Here is a tiny trained network, its code and every weight. The questions are about switching its units off for an input and a class, where a switched-off unit gives its printed mean instead of its output.

import numpy as np


def w(rows, s, z=0):
    codes = np.array(rows[::2]) - 128.0
    scale = np.full(codes.shape[1], s)
    scale[-1] = z or s
    return codes * scale


def f(y):
    return np.maximum(y, 0)


def log_softmax(a):
    a = a - a.max(-1, keepdims=True)
    return a - np.log(np.exp(a).sum(-1, keepdims=True))


def net(x, mask):
    res = np.array(x, float).reshape(1, 3) / 4 @ E
    y = f(res @ A[0][:, :-1].T + A[0][:, -1])
    res = res + np.where(mask, y, B[0][:, -1]) @ B[0][:, :-1]
    return log_softmax(res[-1] @ U[:, :-1].T + U[:, -1])


A, B = {}, {}
E = w([
[183,162,86,54,77,68,110,10],'x0',
[91,221,200,63,115,250,114,110],'x1',
[149,102,65,16,254,171,204,155],'x2',
],0.012)
A[0] = w([
[162,73,139,159,129,102,171,115,254],'n1',
[149,106,125,189,114,71,93,132,218],'n2',
[159,105,113,96,188,146,151,116,193],'n3',
[84,127,140,170,92,190,110,147,255],'n4',
[104,168,141,132,108,136,93,131,129],'n5',
[162,132,107,76,91,101,146,7,128],'n6',
[166,52,70,127,165,92,151,142,170],'n7',
[113,87,126,150,163,127,141,187,250],'n8',
[110,171,140,156,104,178,112,129,203],'n9',
[153,109,90,129,152,97,167,159,127],'n10',
[130,171,103,141,108,101,131,94,113],'n11',
[131,155,146,45,172,171,151,144,54],'n12',
[119,112,109,179,76,101,93,136,235],'n13',
[156,92,69,115,154,85,137,115,138],'n14',
[129,67,105,194,93,77,107,125,244],'n15',
[91,166,171,123,96,143,65,100,128],'n16',
[169,161,97,98,121,103,114,42,130],'n17',
[118,153,140,158,93,163,82,119,204],'n18',
[116,160,120,80,115,182,155,139,24],'n19',
[156,172,131,112,111,121,103,61,143],'n20',
],0.015,0.0053)
B[0] = w([
[163,84,94,166,140,160,77,153,203],'n1',
[186,132,103,129,199,168,148,48,226],'n2',
[163,84,112,156,104,151,96,145,223],'n3',
[61,113,125,122,176,99,149,109,213],'n4',
[100,138,142,106,120,103,144,164,181],'n5',
[175,117,127,3,71,124,102,89,252],'n6',
[123,96,158,137,82,117,80,211,242],'n7',
[84,128,105,203,110,171,113,179,218],'n8',
[80,116,148,123,169,57,172,135,203],'n9',
[127,109,172,131,97,134,134,193,198],'n10',
[163,136,146,73,112,128,165,83,177],'n11',
[164,110,88,163,188,194,150,73,230],'n12',
[126,141,120,139,185,153,150,74,225],'n13',
[174,72,114,105,76,131,69,141,209],'n14',
[162,127,87,181,196,176,144,64,245],'n15',
[117,204,137,95,110,65,158,120,222],'n16',
[189,118,184,25,86,109,73,113,227],'n17',
[76,159,152,114,125,94,163,113,209],'n18',
[161,155,89,139,193,177,132,70,189],'n19',
[160,195,113,93,91,131,153,54,212],'n20',
],0.012,0.019)
U = w([
[100,100,97,213,189,186,166,107,254],'0',
[208,137,102,124,126,166,110,58,135],'1',
[101,96,116,208,68,146,103,236,112],'2',
[156,43,149,107,40,97,66,167,62],'3',
[12,140,183,153,143,54,158,155,95],'4',
[98,180,176,106,24,73,158,99,21],'5',
],0.011,0.0029)

Each question gives the input, the list of numbers given to net, and the class t.
The units are the neurons (one row each of A and B). Each row of codes is followed by its name. A weight is (code - 128) times the scale printed after its matrix; where a second scale follows, it is the last column's (A, B and U).
mask holds one flag per neuron, in row order. A switched-off neuron (its flag False) gives its mean, the last column of its row in B, instead of its output. The means were averaged over made-up inputs and are rounded, as every weight is.
A unit's drop is (log p(t) with every unit on - log p(t) with that unit switched off) / (log p(t) with every unit on - log p(t) with every unit switched off).
The circuit of an input: a set's keep is (log p(t) with only the set's units on - log p(t) with every unit switched off) / (log p(t) with every unit on - log p(t) with every unit switched off). Starting from the 12 units with the biggest drops (on a tie, the unit counted first), units are removed one at a time, each time the one whose removal leaves the highest keep (on an exact tie, the one counted first), for as long as the keep stays at least 0.8.
units of the circuit, in order: the units of the circuit, biggest drop first
k most important neurons: the k neurons with the biggest drops, biggest first
drop of u: that unit's drop, to one decimal
input [4,0,3], class 3: units of the circuit, in order => n15, n2
input [2,3,0], class 5: units of the circuit, in order => n15, n2
input [0,0,-2], class 0: units of the circuit, in order => n6, n17
input [0,-3,1], class 2: most important neuron => n6
input [-8,2,0], class 4: 2 most important neurons => n15, n2
input [8,-4,1], class 3: drop of n17 => 0.2
input [-2,-3,-4], class 0: drop of n11 => 0.0
input [-8,4,1], class 0: drop of n12 => 0.1
input [0,3,-3], class 4: drop of n6 => 0.1
input [0,5,6], class 0: units of the circuit, in order => n6, n17
input [0,-4,2], class 2: 2 most important neurons => n6, n17
